Each row has a class, written after it.
[ 18 -19 -11   3   3  19 -33  -5  36  52 -24  20   4  -1 -13 -13   3 -10
 -22 -30  20   9   8  12  -6  11  11   3  -2 -13  21  23   7 -16  13  51
  28  14 -13  38 -19]	K_285
[-16  29   1  32 -22 -10  33   2 -34   2   3  17  -6  14  12   1  31 -17
  -6  15 -49 -29  -5  -8  15 -35  43  28  32  11  46 -29  -7 -27 -50 -19
 -25  -7 -12  17 -24]	K_574
[  0  11 -22 -22  17   2 -18 -20 -26   8   3  24 -16  29 -38 -12   1 -23
 -23  26  45 -48  19   7  23 -66   7   7  16   9 -35  44 -16  -5  -8 -23
  15 -27   3  13 -23]	K_574
[-18  17   9   8  -3  -3 -16   2  -3 -34 -14  11  11  14 -15 -13  -2  44
   1 -18  -4  -8   2  26  19 -26  16 -14  -1 -10  22  10 -21  15 -18 -12
  -6   4  13   4  -3]	K_805
[ 11 -56  22 -17 -19  19   8  -9  -8  61 -26 -11  -7   2 -22  -1  13 -22
 -10   6  25  -2   0 -16   1   5 -10  -9 -20   1 -11   2  11 -24  35  32
  41  28   2  11   6]	K_285
[  7 -33 -20 -22  25   6  38  -7 -31   2  29 -16 -16  56  19   7  24 -11
 -12  10  16  -5  -5  -3  23 -34  20  33  22  28  -6 -15 -16  10  56  -6
 -24  49 -35 -53 -39]	K_756
[-12   9  -5  -5  10 -16 -13  23 -31  32  18  19 -19  15  39 -37  -8  -3
  25  -1  21 -37  35  -1  -7 -37 -14   2  34  28 -43  46 -24   9  14 -53
 -36 -41   9  12 -25]	K_574
[  4  15 -26 -20  13  13 -20  16 -27   6  16  -3 -12  36 -19  -6   8 -55
  -6  22   1 -29  48 -17  -5 -49  -4  22   6  18  60 -30 -16 -38  41   4
  14  -6   1  18  12]	K_923
[ 24 -17  33  -3  17  33 -14 -16  10  47 -16 -22   4 -24 -52  54   7 -50
  27  11   1  31  24 -10  -3  16 -15   5  -3  -4   9 -20 -15 -13  37  29
  24   2  25  11  -3]	K_756
[ -5   0  10   6  -8   3  -5 -11  24   6   6   4 -17 -14  -8  12 -11  14
   0   6  23  10  44   0  -2  -1  40   6 -15  14  17  29 -50   3   9  23
  10  15  25   0  29]	K_756
[  0 -10  14  14 -10  30 -32  29  28  38  11   8  34 -47  19  34   1   2
   5 -45 -20   9  -1 -60 -31   5  -5   3  -5   6 -11  10  58  13 -69  27
 -18  19  -9 -20  40]	K_811
[ 16   8  -2 -34  33  -1  -2   9 -46   0 -27   4 -18  34 -18 -16  17  -7
 -22  28  30 -27  30  53   3 -35  -6 -13   5  -1 -18   7  17   5  41  13
 -10  -9  24  43 -49]	K_578
[ -2  16 -39  -6  15  -3 -17 -15  33  -7  -4  -7 -51  -7 -20  23   0 -29
 -26 -15  34   8  16   8  11  -9  33   0 -27   4   1  15 -24 -36  22  19
  15  31  -7  25 -22]	K_574
[  7 -12 -60   5  -5   0  -3  -9 -11 -60 -25  45  -1  38  10 -49  20  17
  -9  13  42  -8  48 -12  15 -46  16  28  20  35  -7  24 -36  24 -24  21
 -57  34  -8   8   4]	K_805
[-12 -17 -74  10  -2 -15  20 -31  -2  24  -9  70 -25  62  25 -23  34  -9
  -1  36  21 -41 -16  56  33 -45  36   7   6  27  83  10 -22   9 -31  44
 -51  16   7  21 -28]	K_472
[ 23   4 -34 -15  25 -32 -12 -10 -30  44  40   1 -59  -9  19 -29   5 -55
 -42   2  -1  -5  44   9  11  13   1  44 -10   0 -10 -17 -30 -50 -33  13
  71 -22 -12 -12 -52]	K_923
[ -7  21  11  39 -47   3   4  18 -11   7  46 -15  33  50  -8   9  -1  15
   8 -59 -52  -1  50 -20  37 -53  -5  13  25   4  18   8 -56 -58  -4 -46
   0 -26 -35  -4 -23]	K_574
[  4  31 -37 -14  -1  18   8   8 -23 -23  13  12 -14  24  30 -31  -4  19
 -46  -4  12 -25   4  28  -9   3 -17  29 -14  12   6  18  11  20 -49   1
  30 -20   7 -35  -9]	K_923
[ -5  -7 -35   8  14   4   5   4  35   1  -1  38  15  30  16  -9   5 -34
  -4  -6   4 -15 -12  14  46 -88  -6 -21   4  37  10  -2  -4  -3  33  -8
 -38  11 -10 -16   9]	K_805
[-18  27   1  -6   3  31 -74  26 -40 -29 -14 -32 -50  -5 -63 -10 -11  -1
 -15 -15  27  -6 -11  29   0   2  -1  28 -35   5  29  -8 -15 -15 -53 -21
 -50   2  12   4  56]	K_805
[-35  13 -33  26 -42  36 -14  -3  58   3 -42   3  14  43 -18  16  20  14
  42  31  12   0 -25  49  13   4  60  -6   3 -25  73  -6 -25  17 -39  32
 -53 -10 -10  52   9]	K_574
[  2  36  20  -4 -11  25 -26   6 -15  -1 -16  -9 -14   9   8   3   2  36
 -24  20 -41   2 -42  53  14  16 -35   9   1  11  39  13  -2  28 -30 -18
 -60  -9  39 -30  15]	K_805
[ 21  -3 -17  -6   0   6  -8  32  -4  15   1 -10 -39  -9 -23  42  14  -9
   5  -1  18   2  34 -49 -15 -19  29  14  20  20  14   4 -20 -31 -17   8
 -39  14  -7   7 -24]	K_811
[ -1   3 -21  -1 -16  42 -43 -11 -64  19  30  -6 -43  44  30   2  39 -16
 -41  13  21 -28   6  25  -1   5   7  31 -29  14  19  40  -4  12 -47  24
  23 -11  -6 -56 -61]	K_574
[  2   2  44  24 -23   5  15  23 -37  19  12   8 -61 -30 -20  -6   9 -15
 -12  -6  -7 -40   9  25   9 -11  -5   8 -49  44  70  -7 -26 -77 -66  18
 -15   3  31   0  61]	K_923
[  6 -21  13   4 -13 -15 -11 -14   0  23   3  21 -45  -7 -31  -9  -7  -8
 -13 -25   2  15 -17  31   5   9  38 -18 -18  19  30  15 -16 -40  14  -5
  -8   5   6  23  21]	K_285
[-19  35 -44 -43 -19  20 -13  13 -60 -16 -12 -16 -18  85  -3 -21  18   1
 -31  55  20 -19  20  35   6 -23  48   3   3   3  -8  28 -28   8   8 -43
 -31 -48  14  34 -64]	K_756
[ 29  -3 -41  15  54 -30  39 -39  10  -5  19  31 -12   9 -23 -15 -11 -19
   3  15  18  22  74   0  -6 -34  33  40  -4  -4  18   2 -26   3  -9  54
  31  -6 -58 -11 -28]	K_472
[  3 -19 -18 -10   9 -10 -16  12 -18  41  -9  32  -5  34  18 -17   5  27
   9  17  25 -16  38 -24  -4 -30  -2   4  19  15  14  56 -32  33  25  23
   0   2   4   6 -46]	K_285
[-19 -27  24  18 -36 -19 -12  24   1   1  22   2  -6  18  55 -12  11 -15
 -37 -16  46  -6 -23  22  40 -24   6  -7   4  34 -20  -8  -1  38  62 -43
 -31  21   1  -2  21]	K_805
[ 33 -27  -1 -20 -20  36  17 -21  12  56  -8   8  -3  50 -19  -7 -10  11
 -23 -12  29   4  -9  87  16  -3  -1 -21 -27 -28 -10  53  -6 -16  24   3
  -1 -12  -1  38  10]	K_285
[  7 -18 -18 -33   4   4 -16 -38  -3  29  -5  12  25  42 -29   2   2 -19
 -18  47  28 -12  38 -20  16 -46  -4 -15  29 -16 -37  25 -16  13  28   8
  50 -38  -6  -8 -46]	K_472
[ 16 -27  -7   3  15  36  10 -20  11  16   9   0  -3  22   4   7   7  -9
  13   6  25 -13  40  10  -3   5  -5  15 -14 -13 -10  27 -37   2  -6  42
  15  24  -2  -5  18]	K_923
[-10 -38 -49  -9   1  -3 -18 -22 -14 -23   8   9  -8  43 -19   8  11   9
  -6 -29  23  10  11  -8   2  10  53  -6   4  -9   0   6 -20  23  43  -4
  42  38  -5  11 -59]	K_578
[ 12 -17 -91 -38   6 -10   3 -21  -6 -27  -1  38 -14  46  41 -27  14 -53
 -14  30  26   9  -9 -36 -20 -31  24  -8  23   2  10 -22   3  30  71   5
  23   8 -43 -16 -10]	K_578
[  5 -19  -2  -2 -18   9   2  -9 -12  17   3  15  12   4 -35   0  -9  -3
  -9  -7 -10  -3  32  22  29  -8 -12   4 -38 -43  24   2 -30 -36 -41  -7
  80   0   7  51  21]	K_923
[  21    9   11  -14   54  -38   14   28   25  -21    9   -3  -57   -7
  -18    7    5  -20  -54  -12  -22    2 -114   20   11   29  -15  -12
   -7   36  -12   12   51   -6   -7   21  -60   33  -26  -76   -5]	K_578
[  2 -17 -23  -8  54 -20  30 -22 -42 -30  21  47 -18  22  27 -52 -16  21
 -24   4 -28 -13  41  96  -1 -20  -1  23   4 -18  22   5  17  13   0 -31
  67  18  27 -11 -25]	K_472
[  8  21 -52 -51  -6  55 -44 -14  -6  15  23 -33 -21  52   6 -19   3 -25
 -62  15  25 -13  33  36   4 -33  15  24 -16  13  12  -3  -7 -45  32  14
  -4 -13 -29   1   1]	K_923
[  6 -31  10  22 -36   8  -3 -25  14  -1 -30  25   4 -41 -17  10   8   2
  11  -4  10  22   7  -2  17   5   8  -9 -26   0  23   4 -25  -6 -21  17
   4  24  17  37  36]	K_805
[  1  18  -1  16  31 -34 -11  15  28  25  -8  34 -28  -5  21 -54  -2  -6
 -32  -7  -3   8  21   8  22 -21   1  21  -7  48  30 -13 -17 -11 -10  45
 -26  15 -20 -14  -2]	K_756
[ -2 -11 -10  16 -34  25 -14  -6   5  14  -1   9 -16  -9  18  22  12 -24
 -15   1  45 -14  23  47  20  -9   3  11 -14 -29   3  20 -21  -9 -20   4
  51   6  25  37  11]	K_574
[ -5 -26   6 -16  -8  61 -12  10   9   5 -29 -17  14 -22  22   3  14 -14
  -4  15   8   4  27  13  -7 -18  -1  -8 -22 -18  -2  12  -4 -44  19  26
  45  16  -4  10  -2]	K_756
[ 10 -22 -15  14 -19  21  13  -8 -38  -8  38   1   7  31  25  -2  19   1
  26 -12  20 -14  -7  49  29 -42  -3  20  -4 -19  13  30 -44  -8 -27 -13
 -13 -23 -41 -29  -3]	K_805
[ -5 -25  -7   8  -3   8  -1  -8  14  -5 -24  16 -11 -24  15 -29  -3   9
 -13   0  17   2   9  30   8  -1  12   7 -18  -2   6  10 -13   2   2  -5
  16  29  11  26  13]	K_805
[ -9 -18  11   4   9  15   8 -13   3   6  -9   2 -23 -25   8   4   1 -13
  -4   8   8  -6  11   5  -2 -10  19 -14 -25 -11 -19  34 -15 -26  20 -13
  42  12 -14  22 -21]	K_574
[ -7  21  17 -24   8   6 -32   9  -4   2 -16   9 -25 -18 -22 -25 -26  11
 -34   0   2   9  15 -33 -43   3  30 -16 -22  34 -28  10  43  20 -12 -29
 -39  -4   9  19  47]	K_811
[-27  32  11   2   5 -38  11  29 -36 -36 -34 -36  -2  22 -21  12  23  89
  68 -26 -29   5 -56  32  16  33 -41  -8  19  12  56 -31  -7  27  -7  17
 -54  -1  15 -18 -74]	K_578
[  4 -28   3   8  22  16  -2 -27  27  42 -14  17 -26  10 -33   0  -8  -5
   2  -1  22  -2  29  65  28  -7  16 -14 -24 -35 -17  18 -29 -10 -20   9
  54   9  11  18 -20]	K_574
[ -4 -31  38 -36 -44  49  14  10  -5 -42  23 -31  27 -15  68 -31  18  29
  -1  -3  22 -13   1  38 -16 -36   7 -33  14  41 -45  12  38 -54  51 -11
 -35 -24 -46 -31  25]	K_923
[ -2 -22   5  10 -14  19  -5 -21   2  24 -24  22 -10  31   0 -21   0   4
   7 -11  15  17  40  75  21 -35  20 -28 -11  10  21  -4 -28 -21  59  -1
 -10  -3  13  57   2]	K_285
[-10   2   0  14 -13  -1 -10  21  36  11   2  -8  28  -9 -23  13 -17  -2
  20  -3 -28   7  18  -8   5  -4  -3   8 -16 -15  51  10 -18  -2   7  -6
  25   5  21  18  36]	K_805
[  8  56   1  -6  13  23   0   9 -10 -69 -10 -10 -32  11 -49 -20 -29  37
 -79 -74  12 -16  -6  60 -15  -1 -18  -7 -35  15   7  42  22 -48  -7 -22
  10  -3  19  -5 -12]	K_472
[  5   6  20  29  16  55  -2 -11  41 -17 -26   0 -29 -29 -12  -8   9 -23
  16 -12   4 -20 -21  68 -24   6  27 -18 -11   5   3  11  -5 -51 -44  61
 -58  -2   7 -14  71]	K_578
[ 27 -11  65  -1  29  20   3 -78 -39  73 -42  34  17 -14 -13 -37 -11  56
  34 -20 -31   2  20  23 -29  35 -60 -13  -7 -13   4  32  -4  35  18  38
  49  -3  44   9  -4]	K_285
[ -1  -2  -7   5  -1   4  12  -6 -48 -24   3  -3 -23  30  -9  15  23 -45
  15   4  35 -22 -15  -7  18 -48   8   2   7  -4  17 -42 -27  14  15 -20
  -7   6  -5 -27  15]	K_805
[  2 -43  14   7  -4 -13   5 -17  33  28  -1  11  -8 -16  10  15   5  -5
  22  -2  39  21  36   1  15  14  23 -10 -12 -20  -9 -23 -33  12   9  41
  12  40  -3  40  34]	K_923
[ 18 -43   1  -7 -23  14   5 -13  32  51 -10  25  26  -3  -1   9 -27  24
  -3 -20 -10  25  36   5  -4  14 -15 -30 -10 -52  -5  51 -23 -12  18 -15
  47   7  10  56   1]	K_472
[ 15 -31   4 -17  10  17  12  -6 -22  21  -1 -10 -15  13 -18  15   6 -21
  21  25   4  14  47   0  -5   0  23   8  -7 -26  -6  14 -47 -20  18   2
  10  19   6  24   2]	K_756
[  5 -19  10  -5 -30   4 -17 -30  20  20   2  -6  24   8 -14  -5  -5   7
   8  12  12  18  46 -34  14 -21  11   0   5  -4 -14   0 -39  13  19  16
   6   4  -8  -7  42]	K_805
[-31   0  37  19   1 -23  17  28 -18  27  -7 -15  24   5  20  -1   4  19
  50 -47 -49  -7 -18   8  -4  10  -7   3   8 -48  36 -32   6  -8   2   1
 -18  45   6  46  48]	K_285
[  1 -23 -38   2  10  -1  -1 -23 -42  31  12  38 -18  38   9  -5  21 -34
  20  17  33 -12  63  -1  -3 -49  49   3 -14  -2  18 -21 -12  24  -4   9
  37  -4  -3  22 -30]	K_811
[ -6  -2 -14  -9 -24  16   5   2 -32   1 -23   9  27  32 -10   4   0  24
   9 -37 -12  -1   1 -19  -3 -14  -6 -25  -1 -40   1 -15  -1  14  -6 -17
  21   6   1  27   0]	K_578
[ -6   1 -53 -27  -1  42 -15   5 -29   7   9   1   2  72  13  -7  -4  14
   1  24  37   6  11  57  26 -43 -13  11 -19   0   3  38 -36  36  11 -27
  -9 -39 -18 -15 -36]	K_756
[-19  49 -13 -27   1  22  -8  -8  -2  16 -18 -30 -17   8 -34  -9 -18   7
 -23 -32  55 -29  32  34   7 -10 -11 -22 -60  20 -55  11   2 -22 -21  10
  14 -38  42  32  -7]	K_923
[  7 -24 -26 -18 -26 -26  11 -23  40 -22  -4  18 -14  -1  32 -44   9  16
 -22  -2 -14  25   3  28  11   3  50 -40  35   7 -41 -17  -8 -38   1  14
  27 -18 -21 -38 -36]	K_578
[ 17   8  21   3  14 -12  16  28 -32   1  -8  -2 -40  30 -20   5   6  24
  31 -35 -38  24 -39  43 -18  41   2 -25 -19 -15  43  26 -10 -19 -14   1
 -66   2  -9   8 -22]	K_285
[-18 -31  37   0 -30  33 -19 -15 -30  63  25 -32   7  19  -7  15  -1  -7
 -10  29 -27   5  23  33  15  -3   3  13 -41   5  10  33  -8 -12  26  -7
  30 -13  15   4  20]	K_285
[ 30  22 -26 -17  12  28  22 -24 -10  29  19  13  -6  47  -4 -24   3  -7
 -19  51   4 -57   5  34  -7 -37 -18  31   5  20  13  78 -12 -10 -13   7
   7 -48   4 -26  -5]	K_811
[-20  16  35  43  20 -11  10  12  -6 -16  13  -3 -11  38 -14 -10   8   8
 -29   0  32 -39  41  30 -12   3  53  25  -3  10  16  31  -4  32  -2  30
 -10   9  15  13 -20]	K_472
[-19  -1 -10  34   6  12  10  11 -29  10   1  12  -1 -17  52 -14   6 -22
  15  -5 -17  -5  31  23  -4 -31  -9  17  15   0  13 -23  -6 -13 -23 -19
  23 -41 -15  -6 -46]	K_472
[-30 -11 -47 -29  36  30 -55  21 -43  16  -9  14 -36  22   1 -12   9 -49
  11  31   8   3  28   5 -25 -15  25  11 -52  30  60 -21  21  23  10  16
 -20  32  24   8  12]	K_756
[  8 -55  -6  12   8 -15 -15 -39  -1  28  16  36 -21 -27  13 -43  -2 -29
  25  14  64  -6  35  20  22 -30  11  18 -10   9 -37  26 -50   7 -14  14
   9  -6 -18   0  42]	K_805
